[[126 107]
 [101 108]
 [105 113]
 [118 124]]
->
[[126]
 [101]
 [105]
 [118]]

[[123 130 143 129 127]
 [132 126 154 132 121]
 [130 127 137 128 126]
 [131 127 157 132 120]]
->
[[123 143 127]
 [132 154 121]
 [130 137 126]
 [131 157 120]]

[[137 123 120 138 118 124 120 135 127 126 134]
 [121 121 121 122 128 121 137 129 116 134 123]
 [127 128 149 124 128 133 141 140 144 126 132]
 [130 130 126 127 132 129 124 125 128 125 125]
 [124 130 129 127 128 126 124 120 128 130 130]
 [130 132 128 126 134 133 121 116 127 126 124]
 [126 131 126 128 127 128 125 123 129 126 129]
 [122 150 134 126 135 142 100 120 137 107 113]]
->
[[137 120 118 120 127 134]
 [121 121 128 137 116 123]
 [127 149 128 141 144 132]
 [130 126 132 124 128 125]
 [124 129 128 124 128 130]
 [130 128 134 121 127 124]
 [126 126 127 125 129 129]
 [122 134 135 100 137 113]]

[[144 144 144 143 141 143 148 142 128 145 142 145 144]
 [143 144 138 144 141 142 152 142 129 143 141 140 150]
 [145 143 148 144 146 147 139 139 129 140 139 141 145]]
->
[[144 144 141 148 128 142 144]
 [143 138 141 152 129 141 150]
 [145 148 146 139 129 139 145]]

[[110 112 128 138 131 114 127 133]
 [126 127 127 127 127 127 127 126]
 [132 119 112 109 111 121 117 134]
 [113 119 117 115 121 117 122 130]
 [125 126 128 129 127 127 127 123]
 [114 120 117 115 121 117 122 130]
 [133 117 114 114 110 120 114 126]
 [132 128 132 134 127 131 125 112]
 [116 128 129 129 132 125 129 121]
 [112 120 118 115 122 117 123 130]
 [104 111 128 137 132 112 128 135]]
->
[[110 128 131 127]
 [126 127 127 127]
 [132 112 111 117]
 [113 117 121 122]
 [125 128 127 127]
 [114 117 121 122]
 [133 114 110 114]
 [132 132 127 125]
 [116 129 132 129]
 [112 118 122 123]
 [104 128 132 128]]

[[140 126 128 122 129 126 132 124 139 134 119 141 127 128 123]
 [145 132 128 123 130 132 125 117 126 128 128 127 124 121 123]
 [136 127 127 116 129 121 130 106 107 122 132 129 115 113 154]]
->
[[140 128 129 132 139 119 127 123]
 [145 128 130 125 126 128 124 123]
 [136 127 129 130 107 132 115 154]]

[[126 134 131 124 106 134 150 116 129 137 132 147 115]
 [130 118 132 139 142 119 152 116 136 136 109 125 131]
 [146 142 128 139 114 146 123 131 140 109 118 127 141]
 [128 114 133 111 107 141 124 113 128 119 140 115 107]
 [116 104 145 141 142 141 122 117 136 116 105 140 109]
 [111 123 140 128 112 104 105 139 137 118 132 132 136]]
->
[[126 131 106 150 129 132 115]
 [130 132 142 152 136 109 131]
 [146 128 114 123 140 118 141]
 [128 133 107 124 128 140 107]
 [116 145 142 122 136 105 109]
 [111 140 112 105 137 132 136]]

[[125 125 127 125 124 125 125 125 126 126 126]
 [119 127 113 134 127 101 123 130 122 101 114]
 [115 130 133 117 132 118 130 116 135 115 117]
 [121 116 126 110 113 137 117 112 119 138 128]
 [120 124 112 131 125 106 121 131 120 105 114]
 [120 126 114 132 126 105 122 131 122 105 115]
 [106 125 131 121 103 104 113 115 125 124 127]]
->
[[125 127 124 125 126 126]
 [119 113 127 123 122 114]
 [115 133 132 130 135 117]
 [121 126 113 117 119 128]
 [120 112 125 121 120 114]
 [120 114 126 122 122 115]
 [106 131 103 113 125 127]]
